Below are the code and all the weights of a small trained network. Each question names an input and a class and asks about switching units off, where a switched-off unit gives its printed mean instead of its output.

import numpy as np


def w(rows, s, z=0):
    codes = np.array(rows[::2]) - 128.0
    scale = np.full(codes.shape[1], s)
    scale[-1] = z or s
    return codes * scale


def norm(h):
    return h / np.sqrt((h * h).mean(-1, keepdims=True) + 1e-5)


def f(y):
    return np.maximum(y, 0)


def log_softmax(a):
    a = a - a.max(-1, keepdims=True)
    return a - np.log(np.exp(a).sum(-1, keepdims=True))


def net(x, mask):
    res = np.array(x, float).reshape(1, 5) / 4 @ E
    u = 0
    for l in range(3):
        y = f(norm(res) @ A[l][:, :-1].T + A[l][:, -1])
        res = res + np.where(mask[u : u + 6], y, B[l][:, -1]) @ B[l][:, :-1]
        u += 6
    return log_softmax(norm(res)[-1] @ U[:, :-1].T + U[:, -1])


A, B = {}, {}
E = w([
[206,69,31,170,145,54],'x0',
[192,232,57,240,100,150],'x1',
[152,74,105,125,75,197],'x2',
[129,128,126,126,128,127],'x3',
[119,163,2,59,91,131],'x4',
],0.006)
A[0] = w([
[120,112,88,138,90,165,155],'L0N1',
[171,177,164,75,159,180,251],'L0N2',
[145,87,188,175,135,143,14],'L0N3',
[64,168,105,133,150,65,21],'L0N4',
[104,77,129,2,71,100,96],'L0N5',
[167,73,119,125,149,103,124],'L0N6',
],0.0096,0.0029)
B[0] = w([
[183,151,170,101,214,188,198],'L0N1',
[171,91,42,221,87,69,216],'L0N2',
[203,103,71,34,207,167,185],'L0N3',
[80,169,162,115,255,172,157],'L0N4',
[196,225,148,133,108,101,255],'L0N5',
[39,115,193,141,37,166,199],'L0N6',
],0.0066,0.0053)
A[1] = w([
[97,125,3,177,92,203,206],'L1N1',
[119,24,124,170,15,208,89],'L1N2',
[173,84,119,134,73,178,32],'L1N3',
[40,84,104,173,249,32,44],'L1N4',
[83,238,248,86,102,189,4],'L1N5',
[106,92,90,165,149,35,158],'L1N6',
],0.0065,0.0021)
B[1] = w([
[137,137,171,113,113,69,255],'L1N1',
[112,74,114,135,160,159,196],'L1N2',
[6,147,37,120,130,216,183],'L1N3',
[59,190,59,125,152,142,189],'L1N4',
[94,84,126,173,109,174,210],'L1N5',
[27,52,163,135,106,255,175],'L1N6',
],0.0079,0.0045)
A[2] = w([
[152,133,141,92,248,139,254],'L2N1',
[110,87,190,53,99,89,238],'L2N2',
[100,157,148,123,147,164,130],'L2N3',
[97,131,83,124,63,95,139],'L2N4',
[163,99,115,93,100,160,115],'L2N5',
[145,65,161,169,179,133,83],'L2N6',
],0.014,0.0032)
B[2] = w([
[176,165,85,101,107,143,246],'L2N1',
[155,174,81,215,89,161,255],'L2N2',
[109,40,117,100,205,113,208],'L2N3',
[98,31,254,98,83,117,208],'L2N4',
[111,156,84,140,222,77,212],'L2N5',
[116,140,202,58,117,68,229],'L2N6',
],0.011,0.0056)
U = w([
[97,120,83,107,219,153,250],'0',
[165,168,148,201,69,130,83],'1',
[67,37,205,142,103,126,143],'2',
[179,144,177,5,115,94,10],'3',
],0.013,0.0018)

Each question gives the input, the list of numbers given to net, and the class t.
The units are the neurons (one row each of A and B). Each row of codes is followed by its name. A weight is (code - 128) times the scale printed after its matrix; where a second scale follows, it is the last column's (A, B and U).
mask holds one flag per neuron, layer by layer. A switched-off neuron (its flag False) gives its mean, the last column of its row in B, instead of its output. The means were averaged over made-up inputs and are rounded, as every weight is.
A unit's drop is (log p(t) with every unit on - log p(t) with that unit switched off) / (log p(t) with every unit on - log p(t) with every unit switched off).
The circuit of an input: a set's keep is (log p(t) with only the set's units on - log p(t) with every unit switched off) / (log p(t) with every unit on - log p(t) with every unit switched off). Starting from the 12 units with the biggest drops (on a tie, the unit counted first), units are removed one at a time, each time the one whose removal leaves the highest keep (on an exact tie, the one counted first), for as long as the keep stays at least 0.8.
circuit, biggest first: the units of the circuit, biggest drop first
most important unit: the unit with the biggest drop
top k neurons: the k neurons with the biggest drops, biggest first
k most important neurons of layer l: the k neurons of layer l with the biggest drops, biggest first
input [4,6,8,3,-6], class 0: circuit, biggest first	(L1N3; L2N4; L2N2; L0N5)
input [6,-1,8,-7,-5], class 0: top neuron	(L0N3)
input [1,3,-4,0,6], class 3: circuit, biggest first	(L2N2; L2N5)
input [-2,6,8,-7,6], class 0: top 2 neurons	(L0N1; L0N5)
input [-1,7,6,-4,8], class 3: circuit, biggest first	(L2N2; L2N4)
input [-5,-7,-8,-7,6], class 0: 2 most important neurons of layer 2	(L2N3; L2N6)
input [6,1,6,-8,-5], class 0: circuit, biggest first	(L0N3; L2N5)
input [4,-4,-2,1,2], class 1: top 2 neurons	(L2N2; L0N5)
input [8,-2,-7,8,1], class 2: top 2 neurons	(L0N6; L1N6)
input [-7,0,-5,-4,7], class 2: circuit, biggest first	(L0N2; L2N4)
input [6,-3,3,-7,8], class 3: 2 most important neurons of layer 1	(L1N5; L1N6)
input [8,7,-4,6,8], class 2: top 2 neurons	(L2N4; L0N5)
input [0,-8,-7,-7,-1], class 1: top 3 neurons	(L2N2; L0N5; L1N3)
input [7,4,5,8,3], class 2: most important unit	L2N4
input [-3,-5,4,-6,-7], class 3: circuit, biggest first	(L0N3; L2N1)
input [-7,-8,1,-8,-5], class 1: circuit, biggest first	(L2N2; L2N4)
input [4,3,3,-5,0], class 2: 3 most important neurons of layer 2	(L2N1; L2N2; L2N3)
input [8,-1,-7,2,1], class 2: top 3 neurons	(L0N6; L1N6; L0N1)
input [3,4,4,-8,-7], class 3: circuit, biggest first	(L2N6; L0N3)
input [8,-2,-4,-2,-1], class 2: most important unit	L0N6
